Below is a small trained network, with its code and all its weights. Each question gives an input and a target symbol and asks what happens when units are switched off, that is, made to give their printed mean instead of their output.

import numpy as np


def w(rows, s, z=0):
    codes = np.array(rows[::2]) - 128.0
    scale = np.full(codes.shape[1], s)
    scale[-1] = z or s
    return codes * scale


def norm(h):
    return h / np.sqrt((h * h).mean(-1, keepdims=True) + 1e-5)


def softmax(a):
    e = np.exp(a - a.max(-1, keepdims=True))
    return e / e.sum(-1, keepdims=True)


def log_softmax(a):
    a = a - a.max(-1, keepdims=True)
    return a - np.log(np.exp(a).sum(-1, keepdims=True))


def net(x, mask):
    ids = ['αβγδζθλμπτφψω'.index(c) for c in x.split()]
    T = len(ids)
    res = E[ids] + P[:T]
    u = 0
    for l in range(2):
        r = norm(res)
        for j in range(3):
            rows = slice(3 * j, 3 * j + 3)
            q, k, v = (r @ M[l][rows].T for M in (Q, K, V))
            z = softmax(np.where(np.tri(T) > 0, q @ k.T / 3**0.5, -1e9)) @ v
            o = O[l][rows]
            res = res + np.where(mask[u + j], z, o[:, -1]) @ o[:, :-1]
        u += 3
    return log_softmax(norm(res)[-1] @ U[:, :-1].T + U[:, -1])


Q, K, V, O = {}, {}, {}, {}
E = w([
[183,177,79,95,131,198,192,179],'α',
[118,176,106,100,89,162,64,119],'β',
[193,149,89,142,169,183,165,173],'γ',
[117,166,127,109,67,153,86,120],'δ',
[197,140,115,141,181,170,171,163],'ζ',
[128,185,129,131,102,134,14,110],'θ',
[113,119,51,171,207,200,112,157],'λ',
[148,150,156,136,251,124,124,95],'μ',
[112,122,152,128,82,139,152,152],'π',
[67,154,134,102,112,140,150,151],'τ',
[83,140,148,121,87,124,159,163],'φ',
[70,116,116,132,90,153,151,150],'ψ',
[139,225,158,110,93,59,115,183],'ω',
],0.012)
P = w([
[223,125,213,34,156,246,140,95],'0',
[198,56,190,2,112,179,137,113],'1',
[140,105,209,82,146,181,143,143],'2',
[184,130,125,121,96,129,176,51],'3',
[172,45,106,41,118,81,91,127],'4',
[114,144,148,170,115,117,119,155],'5',
[156,119,84,156,79,70,174,71],'6',
[127,58,82,104,117,31,97,176],'7',
[99,156,65,192,79,86,132,168],'8',
],0.0071)
Q[0] = w([
[124,184,112,210,125,151,202,102],'0.h1',
[117,198,88,156,64,148,45,225],'0.h1',
[148,196,97,136,56,97,77,7],'0.h1',
[140,123,148,183,196,97,119,99],'0.h2',
[127,53,75,175,165,217,154,141],'0.h2',
[116,116,102,159,131,101,122,140],'0.h2',
[161,171,108,211,179,146,199,115],'0.h3',
[110,97,152,133,126,128,183,187],'0.h3',
[94,196,86,146,68,115,106,139],'0.h3',
],0.011)
K[0] = w([
[206,69,45,40,114,111,115,67],'0.h1',
[109,171,64,216,117,46,171,108],'0.h1',
[83,52,108,94,132,7,147,169],'0.h1',
[160,113,160,112,179,172,117,98],'0.h2',
[142,45,70,171,152,203,135,154],'0.h2',
[130,106,120,151,153,105,138,125],'0.h2',
[192,104,156,96,168,84,141,47],'0.h3',
[167,186,121,97,105,158,111,129],'0.h3',
[122,107,64,143,69,94,131,118],'0.h3',
],0.012)
V[0] = w([
[81,76,39,135,66,189,134,155],'0.h1',
[2,199,114,87,194,110,121,91],'0.h1',
[150,147,88,148,201,174,112,76],'0.h1',
[176,79,88,169,212,105,170,167],'0.h2',
[135,105,204,101,177,90,123,51],'0.h2',
[152,83,95,76,89,51,136,123],'0.h2',
[176,174,89,110,91,135,71,124],'0.h3',
[148,181,173,119,138,87,105,68],'0.h3',
[173,193,102,69,183,127,126,160],'0.h3',
],0.0073)
O[0] = w([
[77,66,133,194,215,156,102,118,136],'0.h1',
[138,151,152,187,81,174,185,2,154],'0.h1',
[157,127,36,168,119,149,189,104,151],'0.h1',
[112,163,127,109,170,71,64,66,3],'0.h2',
[87,106,35,201,105,147,97,147,89],'0.h2',
[103,166,157,182,159,121,159,159,87],'0.h2',
[114,130,106,118,140,63,145,90,143],'0.h3',
[96,69,144,74,147,101,118,86,141],'0.h3',
[79,179,167,167,192,98,126,82,231],'0.h3',
],0.0084,0.0038)
Q[1] = w([
[199,102,63,145,142,133,195,83],'1.h1',
[124,209,109,93,19,92,143,127],'1.h1',
[90,167,162,114,209,214,128,50],'1.h1',
[151,72,50,152,211,158,140,124],'1.h2',
[181,124,147,83,86,111,106,174],'1.h2',
[148,148,20,146,194,88,132,139],'1.h2',
[145,132,254,112,176,117,183,105],'1.h3',
[98,113,152,176,76,194,20,72],'1.h3',
[238,135,202,71,158,150,162,160],'1.h3',
],0.0095)
K[1] = w([
[207,161,72,72,163,184,96,63],'1.h1',
[133,216,118,180,46,124,97,138],'1.h1',
[124,135,157,103,142,156,184,79],'1.h1',
[143,113,136,102,200,114,76,110],'1.h2',
[188,127,150,80,85,178,118,152],'1.h2',
[160,130,83,124,143,97,86,121],'1.h2',
[48,109,247,108,96,150,222,166],'1.h3',
[63,110,118,177,93,159,26,116],'1.h3',
[225,125,178,115,104,209,175,179],'1.h3',
],0.011)
V[1] = w([
[173,255,159,76,159,169,88,119],'1.h1',
[152,106,111,140,95,123,17,93],'1.h1',
[88,103,127,186,103,58,99,130],'1.h1',
[138,155,123,160,29,130,115,163],'1.h2',
[95,120,118,181,152,131,168,146],'1.h2',
[93,124,125,108,97,165,156,189],'1.h2',
[173,197,170,144,104,141,98,131],'1.h3',
[67,117,74,142,126,110,129,88],'1.h3',
[177,160,112,97,92,129,226,207],'1.h3',
],0.0074)
O[1] = w([
[117,141,204,153,112,62,97,173,204],'1.h1',
[7,203,129,133,150,192,121,173,50],'1.h1',
[168,177,127,52,97,253,136,135,2],'1.h1',
[106,58,84,88,77,132,121,111,86],'1.h2',
[163,123,144,105,121,97,66,85,122],'1.h2',
[77,109,132,160,73,68,121,65,172],'1.h2',
[181,82,177,101,208,168,234,83,131],'1.h3',
[81,73,164,145,96,87,81,173,84],'1.h3',
[143,206,107,120,233,190,45,115,231],'1.h3',
],0.0064,0.0059)
U = w([
[205,173,108,130,222,154,106,88,254],'α',
[55,117,97,182,159,1,103,116,104],'β',
[164,87,99,114,141,111,190,193,72],'γ',
[93,53,40,31,154,106,137,78,44],'δ',
[153,102,80,92,113,85,164,178,87],'ζ',
[8,176,113,90,100,165,116,119,164],'θ',
[105,149,148,232,110,153,190,217,64],'λ',
[156,204,37,139,33,111,181,120,156],'μ',
[125,94,142,51,122,146,80,210,167],'π',
[134,87,198,160,79,150,149,39,133],'τ',
[155,88,211,59,119,161,97,151,48],'φ',
[140,32,105,186,132,228,84,166,148],'ψ',
[160,198,227,77,58,64,98,160,5],'ω',
],0.01,0.0025)

Each question gives the input, a string of symbols that net reads in full, and the target symbol t.
The units are the heads (3 rows each of Q, K, V and O). Each row of codes is followed by its name. A weight is (code - 128) times the scale printed after its matrix; where a second scale follows, it is the last column's (O and U).
mask holds one flag per head, layer by layer. A switched-off head (its flag False) gives its mean, the last column of its rows in O, instead of its output. The means were averaged over made-up inputs and are rounded, as every weight is.
A unit's drop is (log p(t) with every unit on - log p(t) with that unit switched off) / (log p(t) with every unit on - log p(t) with every unit switched off).
The circuit of an input: a set's keep is (log p(t) with only the set's units on - log p(t) with every unit switched off) / (log p(t) with every unit on - log p(t) with every unit switched off). Starting from all 6 units, units are removed one at a time, each time the one whose removal leaves the highest keep (on an exact tie, the one counted first), for as long as the keep stays at least 0.8.
circuit, biggest first: the units of the circuit, biggest drop first
unit that matters most: the unit with the biggest drop
heads that matter: for each layer, one digit per head in row order, 1 if its drop is at least 0.15 and else 0, layers parted by /
input μ μ ψ γ τ ψ ζ τ, target ψ: circuit, biggest first => (0.h3; 0.h1)
input π ω λ ψ ψ τ θ, target ψ: circuit, biggest first => (0.h1; 0.h3)
input τ λ τ α τ τ, target α: circuit, biggest first => (1.h1)
input λ θ ψ τ δ, target ψ: circuit, biggest first => (0.h3; 0.h1)
input ψ μ μ ψ τ μ μ, target β: circuit, biggest first => (0.h2; 1.h3)
input λ ω τ π, target ω: heads that matter => 100 / 010
input μ β τ τ, target β: heads that matter => 100 / 111
input α τ μ τ τ λ μ γ β, target μ: heads that matter => 100 / 000
input δ ω τ λ μ α φ λ τ, target φ: circuit, biggest first => (0.h1; 0.h2; 1.h1)
input λ τ β, target τ: heads that matter => 001 / 010
input λ τ β λ τ τ π, target τ: circuit, biggest first => (0.h1; 1.h1)
input λ τ λ λ ψ τ ψ β τ, target ψ: circuit, biggest first => (0.h1; 1.h1)
input ω φ ψ, target ω: heads that matter => 100 / 000
input μ τ ψ τ ψ, target ψ: unit that matters most => 0.h3
input π ψ δ ω μ τ β τ θ, target τ: circuit, biggest first => (0.h1; 1.h3)
input θ ω β θ β θ, target θ: heads that matter => 011 / 110
input μ μ θ, target μ: heads that matter => 110 / 000
input τ α τ τ τ τ μ δ, target τ: heads that matter => 100 / 000
input β ζ τ γ δ β τ, target δ: circuit, biggest first => (1.h1; 0.h1)
input α τ π, target α: heads that matter => 100 / 101
input τ μ τ θ λ τ, target θ: unit that matters most => 1.h1
input μ λ μ γ θ, target μ: heads that matter => 100 / 000
